In the rows, 100 means zero.
Each row of numbers stands for one object and depends on some of the facts below. Use the named rows to name the rest.

Facts:
κ: uses; ρ: belongs to class; Δ: is of sort
A κ BP; AA κ AB; AB κ D
AC κ Q; AD κ BI; AE κ AC
AG κ AW; AH κ AS; AI κ BH
AJ κ AV; AL κ AY; AM κ BK
AN κ AM; AO κ M; AR κ AL
AS κ T; AT κ AG; AU κ V
AV κ R; AW κ AO; AX κ L
AY κ S; AZ κ BE; B κ E
BA κ BF; BB κ BN; BC κ BL
BD κ AZ; BE κ BA; BF κ AN
BG κ BO; BH κ BD; BI κ J
BK κ K; BL κ AJ; BM κ AQ
BN κ X; BO κ Z; BP κ C
C κ I; D κ AT; E κ Y
F κ U; G κ O; I κ AX
J κ BG; K κ BB; L κ BM
M κ BC; N κ AI; O κ AE
P κ G; Q κ B; R κ F
T κ AD; V κ AR; X κ AU
Y κ AH; Z κ AA; A ρ 496
AA ρ 496; AB ρ 394; AC ρ 650
AD ρ 650; AE ρ 394; AF ρ 496
AG ρ 650; AH ρ 650; AI ρ 496
AJ ρ 650; AK ρ 650; AL ρ 496
AM ρ 650; AN ρ 650; AO ρ 496
AP ρ 394; AQ ρ 650; AR ρ 650
AS ρ 650; AT ρ 394; AU ρ 650
AV ρ 650; AW ρ 496; AX ρ 650
AY ρ 496; AZ ρ 496; B ρ 496
BA ρ 496; BB ρ 496; BC ρ 650
BD ρ 394; BE ρ 496; BF ρ 496
BG ρ 394; BH ρ 650; BI ρ 650
BK ρ 650; BL ρ 496; BM ρ 650
BN ρ 650; BO ρ 394; BP ρ 496
C ρ 650; D ρ 650; E ρ 650
F ρ 394; G ρ 650; H ρ 496
I ρ 650; J ρ 650; K ρ 650
L ρ 496; M ρ 650; N ρ 650
O ρ 650; P ρ 650; Q ρ 496
R ρ 650; S ρ 650; T ρ 650
U ρ 650; V ρ 394; W ρ 394
X ρ 650; Y ρ 650; Z ρ 650
A Δ 128; AA Δ 201; AB Δ 201
AC Δ 0; AD Δ 201; AE Δ 201
AF Δ 201; AG Δ 404; AH Δ 201
AI Δ 964; AJ Δ 201; AK Δ 201
AL Δ 285; AM Δ 201; AN Δ 201
AO Δ 964; AP Δ 404; AQ Δ 201
AR Δ 201; AS Δ 964; AT Δ 128
AU Δ 201; AV Δ 964; AW Δ 201
AX Δ 0; AY Δ 201; AZ Δ 201
B Δ 201; BA Δ 285; BB Δ 201
BC Δ 128; BD Δ 201; BE Δ 964
BF Δ 201; BG Δ 201; BH Δ 201
BI Δ 404; BK Δ 201; BL Δ 201
BM Δ 964; BN Δ 285; BO Δ 201
BP Δ 201; C Δ 128; D Δ 201
E Δ 201; F Δ 964; G Δ 964
H Δ 285; I Δ 964; J Δ 0
K Δ 964; L Δ 0; M Δ 201
N Δ 201; O Δ 964; P Δ 0
Q Δ 201; R Δ 964; S Δ 201
T Δ 201; U Δ 0; V Δ 201
W Δ 201; X Δ 0; Y Δ 128
Z Δ 0

Some rows with their names:
128  102  72  138  105  98  105  101  118  63  104  88  125: AA
119  101  94  138  99  116  87  107  122  71  109  94  118: AW
136  125  109  30  110  98  84  87  98  80  108  111  97: BM
94  113  122  98  107  145  74  103  94  90  95  96  95: AJ
137  124  108  31  109  97  83  87  97  80  108  110  98: I
148  116  105  69  97  85  80  99  128  71  129  117  112: L
143  111  59  134  108  96  94  109  102  95  83  78  98: AB
101  137  86  137  107  76  109  102  122  86  126  114  113: B
90  114  128  97  105  148  71  105  97  93  97  97  93: R
137  125  108  30  109  97  84  86  97  79  108  111  98: C
101  125  98  64  80  108  123  96  101  89  85  97  101: BK
77  159  99  99  117  90  109  93  92  101  115  117  93: G
104  133  77  98  120  93  118  87  88  80  95  95  105: AS
115  118  110  132  98  132  56  125  111  119  96  95  82: F
102  129  109  51  96  113  137  101  116  92  79  92  99: AU
92  143  86  98  118  90  114  88  90  89  104  104  101: E
88  113  131  97  107  152  69  105  98  95  97  98  92: U
111  116  91  124  90  97  106  105  125  80  111  102  115: H
126  127  75  118  94  94  96  114  109  111  90  93  90: AP
100  125  95  85  101  111  109  93  95  85  92  97  102: AK

Rows to name:
103  130  118  46  106  118  146  105  127  93  75  88  98 -> S
101  137  80  99  119  91  116  87  89  83  98  99  104 -> AH
108  158  76  133  110  71  98  111  106  123  111  111  83 -> AE
107  128  74  99  120  93  118  87  87  78  92  93  107 -> T
115  101  101  137  99  120  83  109  123  73  108  95  116 -> AO
112  117  99  97  77  97  125  110  138  82  102  102  114 -> BB
101  110  109  98  109  136  84  99  93  83  92  91  101 -> M
98  118  75  81  53  98  99  87  74  85  94  107  104 -> N
84  152  94  97  118  89  111  91  90  97  111  112  96 -> AC
107  104  115  137  96  129  73  113  125  82  114  99  112 -> BL
101  124  100  60  83  110  125  98  103  90  82  96  101 -> K
97  142  88  138  107  75  108  102  122  88  129  116  112 -> Q
110  108  75  117  43  87  95  99  108  79  113  111  118 -> AI
139  111  67  133  107  103  86  112  104  99  85  80  96 -> AT

The same objects again, as new rows of numbers:
Named rows:
115  112  90  98  109  81  87  93  131  89  108  90  116  131  91  109  87  125  101  65  107  79: AP
81  121  59  125  84  125  64  98  106  122  89  121  83  116  111  132  89  101  96  106  66  89: A
114  138  84  110  63  114  62  76  72  107  119  113  93  99  89  94  106  119  113  105  80  112: AA
90  135  93  91  56  125  79  93  134  136  91  97  89  90  76  100  107  90  99  91  90  105: AZ
89  132  99  86  60  137  78  89  135  131  98  98  83  96  72  105  111  93  97  89  84  104: BE
84  126  104  88  63  143  78  85  132  124  101  104  83  101  67  115  111  93  94  88  81  107: BA
67  105  79  105  88  136  62  110  99  127  140  115  99  109  81  79  93  90  117  73  80  99: AY
82  99  83  113  71  113  46  102  109  99  125  95  51  92  89  102  110  117  93  106  105  101: Q
112  63  112  100  109  104  138  100  95  103  78  113  96  87  110  66  87  129  91  103  91  102: U
108  85  85  89  134  89  112  87  90  91  112  98  105  70  103  99  119  81  85  126  116  97: T
91  100  95  111  135  100  121  107  77  104  62  102  93  112  130  124  84  91  95  117  86  85: C
85  106  106  107  132  95  117  104  80  98  66  107  89  112  130  112  84  85  96  114  89  79: I
109  81  88  93  133  93  105  97  88  89  113  91  100  68  103  96  115  81  84  129  117  89: AS
114  69  94  93  131  95  98  111  87  86  105  76  82  71  102  96  113  91  83  122  112  88: Y
106  82  103  115  106  102  143  108  118  83  100  98  115  98  120  85  91  101  118  127  98  116: BC
113  75  92  92  136  94  102  104  90  89  106  84  87  69  102  97  114  83  83  125  115  89: AH
101  70  135  88  92  95  118  112  87  92  87  107  121  97  101  127  107  80  86  98  100  104: K
73  75  106  107  115  75  117  107  85  93  90  86  67  108  104  103  115  111  99  104  134  125: O
114  63  108  104  108  102  141  99  101  102  81  116  98  88  112  68  83  127  92  106  92  106: R
83  114  119  101  126  91  117  105  83  92  72  111  88  104  129  102  81  86  99  115  95  77: AX

Name these rows:
99  89  139  79  107  117  130  96  98  97  79  92  106  99  83  122  116  84  86  98  98  111 -> AN
109  71  104  109  110  102  143  104  113  95  91  107  107  92  118  74  89  118  102  119  93  112 -> AJ
78  75  108  91  125  101  116  127  72  110  108  99  125  103  100  83  94  79  110  79  101  100 -> AR
138  85  93  103  102  86  100  85  141  92  96  109  110  121  95  81  71  156  90  62  95  79 -> F
123  133  94  79  94  74  91  96  150  117  82  70  115  116  78  107  96  107  101  59  115  83 -> BD
89  67  116  93  105  90  109  132  73  105  100  108  130  98  106  102  99  74  103  85  102  99 -> AU
151  133  95  103  99  81  82  84  93  80  115  79  123  130  86  105  91  137  113  74  98  92 -> AB
121  109  102  98  111  87  121  82  49  95  95  97  110  90  101  92  114  105  104  112  101  117 -> Z
104  129  89  126  62  128  77  103  120  91  130  103  102  102  101  95  95  105  131  124  76  116 -> AW
96  65  128  93  89  87  108  122  76  96  94  112  127  95  106  118  103  76  93  91  103  100 -> BN
97  82  139  77  102  113  129  101  94  95  84  97  111  102  89  126  114  83  82  97  99  107 -> AM
123  103  117  114  108  103  128  113  83  82  104  73  114  99  111  91  101  97  126  127  94  120 -> AG
98  89  107  98  115  96  122  107  86  100  86  95  102  96  107  99  100  92  100  106  104  104 -> AK
107  97  95  94  107  81  74  114  119  95  124  99  140  135  85  105  84  104  110  41  104  77 -> V
86  121  109  89  61  146  78  82  130  114  105  109  87  101  70  120  113  93  90  91  82  105 -> BF
107  88  108  115  108  104  141  114  112  81  106  89  116  98  118  88  96  95  125  130  96  121 -> M

